Below are the code and all the weights of a small trained network. Each question names an input and a target symbol and asks about switching units off, where a switched-off unit gives its printed mean instead of its output.

import numpy as np


def w(rows, s, z=0):
    codes = np.array(rows[::2]) - 128.0
    scale = np.full(codes.shape[1], s)
    scale[-1] = z or s
    return codes * scale


def f(y):
    return y / 2 * (1 + np.tanh(0.7978845608 * (y + 0.044715 * y**3)))


def softmax(a):
    e = np.exp(a - a.max(-1, keepdims=True))
    return e / e.sum(-1, keepdims=True)


def log_softmax(a):
    a = a - a.max(-1, keepdims=True)
    return a - np.log(np.exp(a).sum(-1, keepdims=True))


def net(x, mask):
    ids = ['βδεζηθλξπσφψω'.index(c) for c in x.split()]
    T = len(ids)
    res = E[ids] + P[:T]
    u = 0
    for l in range(3):
        r = res
        for j in range(2):
            rows = slice(3 * j, 3 * j + 3)
            q, k, v = (r @ M[l][rows].T for M in (Q, K, V))
            z = softmax(np.where(np.tri(T) > 0, q @ k.T / 3**0.5, -1e9)) @ v
            o = O[l][rows]
            res = res + np.where(mask[u + j], z, o[:, -1]) @ o[:, :-1]
        u += 2
        y = f(res @ A[l][:, :-1].T + A[l][:, -1])
        res = res + np.where(mask[u : u + 8], y, B[l][:, -1]) @ B[l][:, :-1]
        u += 8
    return log_softmax(res[-1] @ U[:, :-1].T + U[:, -1])


Q, K, V, O, A, B = {}, {}, {}, {}, {}, {}
E = w([
[197,142,126],'β',
[104,254,246],'δ',
[113,173,96],'ε',
[87,156,78],'ζ',
[36,129,160],'η',
[135,25,188],'θ',
[58,205,154],'λ',
[95,161,71],'ξ',
[160,135,165],'π',
[61,120,183],'σ',
[168,202,80],'φ',
[120,107,169],'ψ',
[33,122,165],'ω',
],0.0087)
P = w([
[62,121,144],'0',
[113,101,74],'1',
[222,160,247],'2',
[76,84,130],'3',
[106,138,84],'4',
[212,156,101],'5',
],0.016)
Q[0] = w([
[196,120,184],'0.h0',
[98,55,37],'0.h0',
[171,204,160],'0.h0',
[49,156,113],'0.h1',
[5,42,245],'0.h1',
[151,98,119],'0.h1',
],0.014)
K[0] = w([
[175,112,163],'0.h0',
[127,79,84],'0.h0',
[180,183,153],'0.h0',
[118,132,76],'0.h1',
[6,132,125],'0.h1',
[106,109,164],'0.h1',
],0.02)
V[0] = w([
[145,254,132],'0.h0',
[119,61,131],'0.h0',
[135,181,129],'0.h0',
[144,99,133],'0.h1',
[120,54,117],'0.h1',
[124,141,124],'0.h1',
],0.0094)
O[0] = w([
[169,2,83,122],'0.h0',
[105,192,147,168],'0.h0',
[147,69,107,121],'0.h0',
[137,140,153,61],'0.h1',
[113,207,148,2],'0.h1',
[128,122,120,133],'0.h1',
],0.0093,0.0008)
A[0] = w([
[207,213,195,108],'0.n0',
[136,181,44,166],'0.n1',
[132,215,122,2],'0.n2',
[184,145,23,19],'0.n3',
[1,105,58,16],'0.n4',
[57,124,2,7],'0.n5',
[240,143,169,80],'0.n6',
[85,77,141,88],'0.n7',
],0.0078,0.0048)
B[0] = w([
[157,58,65,199],'0.n0',
[161,118,69,207],'0.n1',
[71,123,199,109],'0.n2',
[101,69,215,152],'0.n3',
[2,78,88,197],'0.n4',
[69,167,78,139],'0.n5',
[55,237,132,253],'0.n6',
[99,141,155,119],'0.n7',
],0.015,0.0024)
Q[1] = w([
[157,84,73],'1.h0',
[156,146,231],'1.h0',
[240,64,189],'1.h0',
[3,115,150],'1.h1',
[143,43,22],'1.h1',
[98,151,176],'1.h1',
],0.015)
K[1] = w([
[163,135,85],'1.h0',
[94,62,181],'1.h0',
[144,3,134],'1.h0',
[119,98,51],'1.h1',
[190,177,102],'1.h1',
[105,99,129],'1.h1',
],0.022)
V[1] = w([
[137,98,143],'1.h0',
[105,254,148],'1.h0',
[121,160,126],'1.h0',
[135,148,124],'1.h1',
[104,56,135],'1.h1',
[132,138,127],'1.h1',
],0.0087)
O[1] = w([
[110,159,134,41],'1.h0',
[132,2,86,250],'1.h0',
[135,92,117,179],'1.h0',
[117,124,124,112],'1.h1',
[187,162,151,189],'1.h1',
[115,119,122,115],'1.h1',
],0.009,0.0014)
A[1] = w([
[108,39,217,34],'1.n0',
[247,138,241,46],'1.n1',
[46,184,248,66],'1.n2',
[157,114,107,191],'1.n3',
[254,133,155,80],'1.n4',
[154,56,124,176],'1.n5',
[119,155,135,3],'1.n6',
[211,96,147,38],'1.n7',
],0.0096,0.0052)
B[1] = w([
[183,133,95,168],'1.n0',
[61,178,102,233],'1.n1',
[173,122,89,251],'1.n2',
[156,152,151,207],'1.n3',
[156,15,132,208],'1.n4',
[141,179,140,201],'1.n5',
[113,114,49,64],'1.n6',
[141,6,84,115],'1.n7',
],0.025,0.0025)
Q[2] = w([
[99,231,132],'2.h0',
[188,90,34],'2.h0',
[244,254,168],'2.h0',
[131,136,141],'2.h1',
[135,112,98],'2.h1',
[132,117,107],'2.h1',
],0.017)
K[2] = w([
[101,209,120],'2.h0',
[167,104,67],'2.h0',
[216,249,193],'2.h0',
[149,127,131],'2.h1',
[188,116,119],'2.h1',
[164,121,122],'2.h1',
],0.02)
V[2] = w([
[4,43,217],'2.h0',
[35,74,24],'2.h0',
[135,138,188],'2.h0',
[153,169,96],'2.h1',
[109,134,157],'2.h1',
[115,102,149],'2.h1',
],0.0032)
O[2] = w([
[10,117,111,52],'2.h0',
[68,3,103,249],'2.h0',
[129,177,133,68],'2.h0',
[177,111,147,164],'2.h1',
[95,122,112,104],'2.h1',
[112,136,121,104],'2.h1',
],0.0048,0.0014)
A[2] = w([
[79,148,251,63],'2.n0',
[80,127,144,165],'2.n1',
[111,217,87,83],'2.n2',
[39,109,234,67],'2.n3',
[87,122,50,2],'2.n4',
[83,64,210,108],'2.n5',
[116,216,161,127],'2.n6',
[140,104,187,147],'2.n7',
],0.013,0.0091)
B[2] = w([
[100,225,194,151],'2.n0',
[28,168,136,253],'2.n1',
[188,36,211,192],'2.n2',
[193,213,137,216],'2.n3',
[253,98,101,210],'2.n4',
[179,106,35,208],'2.n5',
[111,46,156,235],'2.n6',
[162,190,76,174],'2.n7',
],0.017,0.0038)
U = w([
[119,205,184,166],'β',
[152,102,148,53],'δ',
[61,190,116,170],'ε',
[124,181,78,101],'ζ',
[115,89,71,81],'η',
[244,224,145,2],'θ',
[2,80,67,180],'λ',
[107,169,84,139],'ξ',
[123,173,150,206],'π',
[121,117,99,168],'σ',
[51,80,140,169],'φ',
[149,168,130,217],'ψ',
[129,94,74,51],'ω',
],0.0094,0.0053)

Each question gives the input, a string of symbols that net reads in full, and the target symbol t.
The units are the heads (3 rows each of Q, K, V and O) and the neurons (one row each of A and B). Each row of codes is followed by its name. A weight is (code - 128) times the scale printed after its matrix; where a second scale follows, it is the last column's (O, A, B and U).
mask holds one flag per unit, layer by layer, with each layer's heads first. A switched-off unit (its flag False) gives its mean, the last column of its rows in O or B, instead of its output. The means were averaged over made-up inputs and are rounded, as every weight is.
A unit's drop is (log p(t) with every unit on - log p(t) with that unit switched off) / (log p(t) with every unit on - log p(t) with every unit switched off).
The circuit of an input: a set's keep is (log p(t) with only the set's units on - log p(t) with every unit switched off) / (log p(t) with every unit on - log p(t) with every unit switched off). Starting from the 12 units with the biggest drops (on a tie, the unit counted first), units are removed one at a time, each time the one whose removal leaves the highest keep (on an exact tie, the one counted first), for as long as the keep stays at least 0.8.
circuit, biggest first: the units of the circuit, biggest drop first
most important unit: the unit with the biggest drop
top k neurons: the k neurons with the biggest drops, biggest first
top k neurons in layer l: the k neurons of layer l with the biggest drops, biggest first
which heads matter: for each layer, one digit per head in row order, 1 if its drop is at least 0.15 and else 0, layers parted by /
input β ψ λ ω θ ψ, target λ: which heads matter => 10 / 10 / 00
input λ ζ σ, target λ: which heads matter => 10 / 01 / 00
input λ θ θ λ φ ω, target θ: circuit, biggest first => (0.n4, 2.h0)
input δ φ λ, target δ: which heads matter => 11 / 10 / 00
input η δ ζ, target η: top 3 neurons => (0.n4, 1.n4, 1.n7)
input ω σ δ θ φ, target δ: which heads matter => 00 / 00 / 00
input φ θ ζ, target φ: circuit, biggest first => (1.n1, 2.n6)
input η φ ψ, target η: circuit, biggest first => (0.n0, 1.n7)
input η β λ η η, target ζ: top neuron => (2.n3)
input ξ π ε δ λ θ, target ε: top 4 neurons => (0.n6, 1.n1, 1.n4, 0.n4)
input δ β ζ, target δ: top 2 neurons in layer 2 => (2.n2, 2.n1)
input η ψ π ε, target ε: top 4 neurons => (0.n6, 0.n0, 2.n3, 1.n2)
input η ξ θ λ, target λ: circuit, biggest first => (0.n4, 2.n1)
input λ δ η, target λ: which heads matter => 10 / 01 / 00
input θ λ ξ θ ψ, target φ: which heads matter => 10 / 00 / 00
input π λ π θ φ, target δ: circuit, biggest first => (2.n2, 1.n4)
input φ π λ, target φ: which heads matter => 10 / 10 / 00
input ω ε φ δ, target δ: top 4 neurons in layer 0 => (0.n4, 0.n6, 0.n5, 0.n1)
input λ λ φ σ π θ, target φ: top 4 neurons => (0.n6, 1.n1, 1.n2, 0.n3)
input η λ θ θ, target θ: top 2 neurons in layer 1 => (1.n2, 1.n0)
input λ π ε, target λ: top 3 neurons => (1.n1, 0.n6, 1.n4)
input ζ ξ σ θ ψ, target φ: most important unit => 1.n4
input π ζ θ θ θ σ, target θ: which heads matter => 00 / 01 / 10
